Below is a small trained network, with its code and all its weights. Each question gives an input and a class and asks what happens when units are switched off, that is, made to give their printed mean instead of their output.

import numpy as np


def w(rows, s, z=0):
    codes = np.array(rows[::2]) - 128.0
    scale = np.full(codes.shape[1], s)
    scale[-1] = z or s
    return codes * scale


def norm(h):
    return h / np.sqrt((h * h).mean(-1, keepdims=True) + 1e-5)


def f(y):
    return np.maximum(y, 0)


def log_softmax(a):
    a = a - a.max(-1, keepdims=True)
    return a - np.log(np.exp(a).sum(-1, keepdims=True))


def net(x, mask):
    res = np.array(x, float).reshape(1, 3) / 4 @ E
    u = 0
    for l in range(3):
        y = f(norm(res) @ A[l][:, :-1].T + A[l][:, -1])
        res = res + np.where(mask[u : u + 8], y, B[l][:, -1]) @ B[l][:, :-1]
        u += 8
    return log_softmax(norm(res)[-1] @ U[:, :-1].T + U[:, -1])


A, B = {}, {}
E = w([
[163,254,44,140,178],'x0',
[179,112,137,154,225],'x1',
[160,184,185,151,72],'x2',
],0.0097)
A[0] = w([
[123,184,112,70,188,172],'0.n1',
[102,106,93,183,233,102],'0.n2',
[147,84,109,49,111,250],'0.n3',
[124,159,121,58,122,142],'0.n4',
[66,131,63,2,52,179],'0.n5',
[75,152,230,143,141,91],'0.n6',
[188,121,187,125,228,53],'0.n7',
[173,190,157,102,128,71],'0.n8',
],0.009,0.0022)
B[0] = w([
[75,140,159,109,131,213],'0.n1',
[117,184,190,151,176,215],'0.n2',
[67,143,128,110,209,202],'0.n3',
[39,89,75,149,108,162],'0.n4',
[107,214,251,254,166,253],'0.n5',
[117,100,61,9,180,186],'0.n6',
[100,182,192,229,80,209],'0.n7',
[112,85,129,42,156,177],'0.n8',
],0.0082,0.0056)
A[1] = w([
[191,174,51,165,185,254],'1.n1',
[219,83,136,187,201,94],'1.n2',
[90,180,99,112,200,82],'1.n3',
[193,82,128,128,50,230],'1.n4',
[255,172,164,82,20,154],'1.n5',
[161,150,143,173,29,162],'1.n6',
[89,151,229,140,162,141],'1.n7',
[220,182,127,123,203,147],'1.n8',
],0.0096,0.0017)
B[1] = w([
[41,110,131,97,13,172],'1.n1',
[51,176,245,182,2,155],'1.n2',
[199,94,92,88,192,187],'1.n3',
[38,136,51,123,179,139],'1.n4',
[123,20,61,221,207,154],'1.n5',
[132,113,133,196,151,150],'1.n6',
[221,117,114,138,147,247],'1.n7',
[84,56,102,150,37,175],'1.n8',
],0.0084,0.011)
A[2] = w([
[193,85,116,17,143,141],'2.n1',
[143,242,59,115,85,184],'2.n2',
[167,79,175,77,110,20],'2.n3',
[104,38,59,194,65,173],'2.n4',
[125,129,98,100,66,7],'2.n5',
[149,43,255,121,67,206],'2.n6',
[106,85,160,116,243,168],'2.n7',
[224,112,164,139,183,251],'2.n8',
],0.0097,0.002)
B[2] = w([
[131,254,178,151,67,155],'2.n1',
[61,33,156,54,103,185],'2.n2',
[104,98,87,37,58,154],'2.n3',
[179,61,64,151,224,180],'2.n4',
[103,146,163,44,54,135],'2.n5',
[41,168,112,100,132,254],'2.n6',
[198,84,38,137,127,224],'2.n7',
[144,202,74,97,74,200],'2.n8',
],0.008,0.0087)
U = w([
[41,180,230,214,108,167],'0',
[32,45,56,12,107,128],'1',
[169,58,41,190,215,182],'2',
[251,232,104,120,101,140],'3',
[229,94,217,74,94,51],'4',
[200,116,177,98,70,26],'5',
[226,109,245,44,121,8],'6',
[235,105,239,52,114,29],'7',
],0.015,0.013)

Each question gives the input, the list of numbers given to net, and the class t.
The units are the neurons (one row each of A and B). Each row of codes is followed by its name. A weight is (code - 128) times the scale printed after its matrix; where a second scale follows, it is the last column's (A, B and U).
mask holds one flag per neuron, layer by layer. A switched-off neuron (its flag False) gives its mean, the last column of its row in B, instead of its output. The means were averaged over made-up inputs and are rounded, as every weight is.
A unit's drop is (log p(t) with every unit on - log p(t) with that unit switched off) / (log p(t) with every unit on - log p(t) with every unit switched off).
The circuit of an input: a set's keep is (log p(t) with only the set's units on - log p(t) with every unit switched off) / (log p(t) with every unit on - log p(t) with every unit switched off). Starting from the 12 units with the biggest drops (on a tie, the unit counted first), units are removed one at a time, each time the one whose removal leaves the highest keep (on an exact tie, the one counted first), for as long as the keep stays at least 0.8.
units of the circuit, in order: the units of the circuit, biggest drop first
top k neurons: the k neurons with the biggest drops, biggest first
k most important neurons of layer l: the k neurons of layer l with the biggest drops, biggest first
input [-2,2,6], class 2: units of the circuit, in order => 1.n5, 0.n5
input [7,-5,-1], class 1: units of the circuit, in order => 2.n2
input [7,5,-7], class 1: top 3 neurons => 1.n1, 0.n5, 1.n5
input [3,-1,-2], class 3: 3 most important neurons of layer 2 => 2.n8, 2.n4, 2.n6
input [4,7,-6], class 0: top 2 neurons => 1.n2, 0.n7
input [8,-6,8], class 1: top 2 neurons => 2.n2, 0.n7
input [7,-8,4], class 0: 3 most important neurons of layer 0 => 0.n5, 0.n6, 0.n3
input [-2,3,1], class 3: units of the circuit, in order => 1.n7, 2.n8
input [-5,6,-6], class 0: top 2 neurons => 1.n2, 0.n7
input [6,-5,-2], class 1: top 4 neurons => 2.n2, 0.n7, 1.n3, 1.n2
input [7,-4,8], class 2: 2 most important neurons of layer 2 => 2.n4, 2.n6
input [6,-6,6], class 0: 2 most important neurons of layer 1 => 1.n6, 1.n8
input [-1,-7,8], class 2: units of the circuit, in order => 1.n5, 2.n4, 0.n7
input [3,1,-1], class 3: top 3 neurons => 1.n3, 0.n1, 2.n1
input [3,-7,0], class 0: units of the circuit, in order => 0.n5
input [4,4,8], class 2: top 2 neurons => 1.n5, 0.n5
input [-4,0,3], class 1: top 2 neurons => 0.n5, 1.n7
input [-4,-6,7], class 2: 4 most important neurons of layer 1 => 1.n5, 1.n2, 1.n4, 1.n6
input [-5,4,6], class 2: 3 most important neurons of layer 1 => 1.n5, 1.n4, 1.n1
input [3,3,6], class 2: top 2 neurons => 0.n5, 1.n5
input [8,-5,0], class 1: units of the circuit, in order => 2.n2
input [-7,-6,7], class 1: top 4 neurons => 0.n6, 0.n7, 2.n6, 1.n2
input [7,-8,-5], class 0: 3 most important neurons of layer 0 => 0.n5, 0.n6, 0.n8
input [7,8,-3], class 0: 2 most important neurons of layer 0 => 0.n2, 0.n7
input [8,-8,1], class 0: top 3 neurons => 0.n5, 0.n6, 2.n7
input [0,-6,-7], class 2: 2 most important neurons of layer 2 => 2.n7, 2.n6
input [-3,0,8], class 2: most important neuron of layer 1 => 1.n5
input [-2,-3,2], class 3: top 2 neurons => 1.n7, 1.n1
